Below is a small trained network, with its code and all its weights. Each question gives an input and a target symbol and asks what happens when units are switched off, that is, made to give their printed mean instead of their output.

import numpy as np


def w(rows, s, z=0):
    codes = np.array(rows[::2]) - 128.0
    scale = np.full(codes.shape[1], s)
    scale[-1] = z or s
    return codes * scale


def f(y):
    return y / 2 * (1 + np.tanh(0.7978845608 * (y + 0.044715 * y**3)))


def softmax(a):
    e = np.exp(a - a.max(-1, keepdims=True))
    return e / e.sum(-1, keepdims=True)


def log_softmax(a):
    a = a - a.max(-1, keepdims=True)
    return a - np.log(np.exp(a).sum(-1, keepdims=True))


def net(x, mask):
    ids = ['ΓΣΩαβζηφ'.index(c) for c in x.split()]
    T = len(ids)
    res = E[ids] + P[:T]
    u = 0
    for l in range(3):
        r = res
        for j in range(2):
            rows = slice(2 * j, 2 * j + 2)
            q, k, v = (r @ M[l][rows].T for M in (Q, K, V))
            z = softmax(np.where(np.tri(T) > 0, q @ k.T / 2**0.5, -1e9)) @ v
            o = O[l][rows]
            res = res + np.where(mask[u + j], z, o[:, -1]) @ o[:, :-1]
        u += 2
        y = f(res @ A[l][:, :-1].T + A[l][:, -1])
        res = res + np.where(mask[u : u + 8], y, B[l][:, -1]) @ B[l][:, :-1]
        u += 8
    return log_softmax(res[-1] @ U[:, :-1].T + U[:, -1])


Q, K, V, O, A, B = {}, {}, {}, {}, {}, {}
E = w([
[179,162,128,76,133,166,182],'Γ',
[185,119,121,181,170,126,148],'Σ',
[189,65,137,44,152,150,183],'Ω',
[72,116,105,176,19,138,167],'α',
[69,164,58,139,147,106,79],'β',
[105,92,131,252,154,110,100],'ζ',
[68,61,176,130,114,187,58],'η',
[142,56,62,117,83,119,70],'φ',
],0.02)
P = w([
[47,81,102,133,133,181,245],'0',
[60,91,114,136,137,168,210],'1',
[84,99,121,145,140,165,178],'2',
[107,124,140,142,127,138,149],'3',
[126,128,151,144,114,122,128],'4',
[157,145,158,150,101,111,103],'5',
[181,153,167,148,100,93,75],'6',
[205,159,182,149,89,83,52],'7',
[229,173,192,147,69,62,40],'8',
[255,199,186,149,56,49,15],'9',
],0.0092)
Q[0] = w([
[81,66,76,164,114,101,97],'L0H1',
[198,90,190,137,128,151,174],'L0H1',
[164,131,224,82,227,102,225],'L0H2',
[2,165,61,194,93,108,174],'L0H2',
],0.0094)
K[0] = w([
[104,117,89,136,128,144,48],'L0H1',
[166,122,207,216,132,138,152],'L0H1',
[119,143,219,162,186,131,166],'L0H2',
[68,136,2,66,123,78,170],'L0H2',
],0.011)
V[0] = w([
[100,111,150,137,169,65,82],'L0H1',
[154,148,120,146,108,144,103],'L0H1',
[178,172,93,3,181,225,60],'L0H2',
[147,130,173,153,86,152,84],'L0H2',
],0.0053)
O[0] = w([
[122,153,150,194,64,161,130,183],'L0H1',
[114,126,157,135,100,151,140,105],'L0H1',
[58,109,140,145,199,2,146,10],'L0H2',
[159,142,134,84,191,145,70,69],'L0H2',
],0.008,0.0014)
A[0] = w([
[129,70,109,156,41,113,135,145],'L0N1',
[185,36,222,142,177,148,166,108],'L0N2',
[140,77,129,166,79,141,31,226],'L0N3',
[192,161,205,76,189,66,132,3],'L0N4',
[102,110,73,112,91,65,72,56],'L0N5',
[109,161,193,148,73,91,209,71],'L0N6',
[134,245,193,133,164,86,214,57],'L0N7',
[108,204,116,145,254,135,87,51],'L0N8',
],0.0075,0.0029)
B[0] = w([
[153,159,82,71,212,87,45,188],'L0N1',
[107,178,112,139,89,63,215,169],'L0N2',
[113,205,200,135,182,117,72,253],'L0N3',
[70,170,65,56,162,133,197,138],'L0N4',
[138,118,146,108,67,182,30,187],'L0N5',
[103,181,110,104,148,177,55,124],'L0N6',
[212,45,190,68,255,214,65,122],'L0N7',
[132,186,94,98,55,129,188,147],'L0N8',
],0.0062,0.008)
Q[1] = w([
[88,190,100,143,58,122,53],'L1H1',
[255,76,182,144,106,131,174],'L1H1',
[202,101,219,46,124,126,238],'L1H2',
[51,96,76,143,77,87,104],'L1H2',
],0.0069)
K[1] = w([
[210,195,219,140,75,5,74],'L1H1',
[107,151,18,124,152,168,192],'L1H1',
[1,107,233,146,183,187,165],'L1H2',
[121,143,70,174,127,169,176],'L1H2',
],0.0063)
V[1] = w([
[135,3,114,186,197,169,72],'L1H1',
[141,121,124,114,92,77,93],'L1H1',
[175,178,25,108,132,112,166],'L1H2',
[148,135,175,115,56,123,133],'L1H2',
],0.0063)
O[1] = w([
[95,32,123,255,69,251,187,254],'L1H1',
[48,77,103,133,216,136,150,218],'L1H1',
[84,131,232,84,66,50,108,160],'L1H2',
[146,143,115,147,157,166,128,60],'L1H2',
],0.0063,0.0029)
A[1] = w([
[103,130,196,79,143,106,84,121],'L1N1',
[76,200,170,206,74,102,48,163],'L1N2',
[144,99,187,137,68,116,116,117],'L1N3',
[123,254,146,164,212,198,148,133],'L1N4',
[186,74,157,176,151,205,151,70],'L1N5',
[105,192,121,122,120,92,139,27],'L1N6',
[185,101,113,103,23,182,132,2],'L1N7',
[111,64,135,93,86,53,148,68],'L1N8',
],0.0072,0.0047)
B[1] = w([
[181,137,138,193,196,167,142,146],'L1N1',
[103,176,1,99,173,114,137,249],'L1N2',
[153,185,79,100,198,103,133,133],'L1N3',
[111,110,102,167,114,82,179,146],'L1N4',
[143,160,123,48,149,49,130,136],'L1N5',
[127,56,96,103,207,131,156,129],'L1N6',
[102,219,156,104,102,123,96,129],'L1N7',
[47,109,212,115,105,95,93,130],'L1N8',
],0.0073,0.013)
Q[2] = w([
[55,141,112,231,67,130,108],'L2H1',
[139,29,255,175,143,205,97],'L2H1',
[221,108,238,89,62,87,199],'L2H2',
[207,208,159,49,102,79,147],'L2H2',
],0.0097)
K[2] = w([
[34,67,141,95,231,186,19],'L2H1',
[78,58,140,81,34,138,168],'L2H1',
[55,36,158,107,78,160,254],'L2H2',
[96,179,158,133,149,131,235],'L2H2',
],0.0095)
V[2] = w([
[138,76,212,164,211,155,122],'L2H1',
[66,113,159,11,147,219,98],'L2H1',
[183,2,115,101,128,117,62],'L2H2',
[53,135,126,150,207,140,143],'L2H2',
],0.0072)
O[2] = w([
[68,125,114,173,138,239,138,2],'L2H1',
[125,187,120,42,254,171,65,133],'L2H1',
[94,108,148,182,109,40,30,149],'L2H2',
[120,149,119,118,118,171,187,215],'L2H2',
],0.009,0.0059)
A[2] = w([
[161,102,198,122,129,80,164,133],'L2N1',
[241,99,86,116,106,183,128,48],'L2N2',
[124,140,254,104,185,106,166,9],'L2N3',
[125,112,169,195,51,115,91,27],'L2N4',
[188,43,91,117,206,133,162,2],'L2N5',
[44,170,105,221,97,148,135,62],'L2N6',
[136,154,90,144,53,194,96,136],'L2N7',
[202,116,246,120,101,171,131,144],'L2N8',
],0.0094,0.0047)
B[2] = w([
[119,19,166,163,184,172,172,172],'L2N1',
[60,66,145,59,137,47,55,162],'L2N2',
[87,193,199,183,166,154,170,166],'L2N3',
[39,160,128,4,198,229,133,169],'L2N4',
[153,89,3,155,184,111,2,134],'L2N5',
[185,62,174,63,129,145,62,255],'L2N6',
[157,96,241,204,218,89,193,196],'L2N7',
[95,166,126,211,100,163,139,160],'L2N8',
],0.007,0.0077)
U = w([
[154,143,121,126,201,253,149,137],'Γ',
[186,97,151,164,105,171,160,255],'Σ',
[90,120,159,113,196,119,160,55],'Ω',
[127,115,132,116,157,163,140,71],'α',
[47,169,71,128,123,125,168,125],'β',
[177,138,186,53,120,173,118,140],'ζ',
[159,65,101,77,191,153,146,23],'η',
[69,111,145,138,146,135,79,163],'φ',
],0.0064,0.007)

Each question gives the input, a string of symbols that net reads in full, and the target symbol t.
The units are the heads (2 rows each of Q, K, V and O) and the neurons (one row each of A and B). Each row of codes is followed by its name. A weight is (code - 128) times the scale printed after its matrix; where a second scale follows, it is the last column's (O, A, B and U).
mask holds one flag per unit, layer by layer, with each layer's heads first. A switched-off unit (its flag False) gives its mean, the last column of its rows in O or B, instead of its output. The means were averaged over made-up inputs and are rounded, as every weight is.
A unit's drop is (log p(t) with every unit on - log p(t) with that unit switched off) / (log p(t) with every unit on - log p(t) with every unit switched off).
top k neurons: the k neurons with the biggest drops, biggest first
top k neurons in layer l: the k neurons of layer l with the biggest drops, biggest first
which heads matter: for each layer, one digit per head in row order, 1 if its drop is at least 0.15 and else 0, layers parted by /
input α φ β β β α β η, target Γ: which heads matter : 00 / 00 / 01
input Ω φ α ζ β β β β β, target β: which heads matter : 00 / 00 / 10
input α Σ φ β φ β β β Γ, target Σ: top 4 neurons : (L1N2, L0N1, L0N2, L2N8)
input β φ Γ φ Σ ζ β η Ω α, target Γ: top 2 neurons : (L0N3, L1N1)
input φ β β, target φ: top 2 neurons : (L0N3, L0N1)
input Σ β η β α ζ, target Σ: which heads matter : 00 / 10 / 11
input β φ β β β β ζ Ω β β, target β: which heads matter : 00 / 10 / 10
input α η β ζ α, target Σ: which heads matter : 00 / 00 / 11
input Σ Γ α, target ζ: which heads matter : 01 / 10 / 10
input φ φ Σ α, target φ: top 2 neurons : (L0N3, L0N5)
input α β β φ β φ Γ, target Γ: top 2 neurons : (L0N7, L0N1)
input φ β β Ω φ β η η, target Γ: top 4 neurons : (L0N3, L1N2, L1N3, L1N1)
input β ζ φ β Ω, target ζ: top 2 neurons : (L1N7, L2N2)
input β β Σ η β ζ, target Γ: top 3 neurons : (L1N1, L0N3, L1N4)
input β Σ φ α, target φ: top neuron in layer 0 : (L0N1)
input φ η β Ω, target η: which heads matter : 00 / 01 / 00
input β β Σ Γ, target Σ: which heads matter : 00 / 00 / 10
input ζ β β, target Σ: top 2 neurons : (L0N3, L0N1)
input ζ φ Σ, target Σ: top 2 neurons in layer 1 : (L1N5, L1N2)
input φ Ω Γ Ω β α Γ, target Γ: top 3 neurons in layer 0 : (L0N7, L0N2, L0N1)
input Ω Ω β α ζ, target Σ: which heads matter : 00 / 00 / 11
input ζ ζ Γ, target ζ: which heads matter : 01 / 10 / 01
input β α Ω α β β φ β β Ω, target Ω: which heads matter : 01 / 00 / 00
input φ β Σ Ω β Ω, target Σ: top 2 neurons in layer 1 : (L1N2, L1N8)
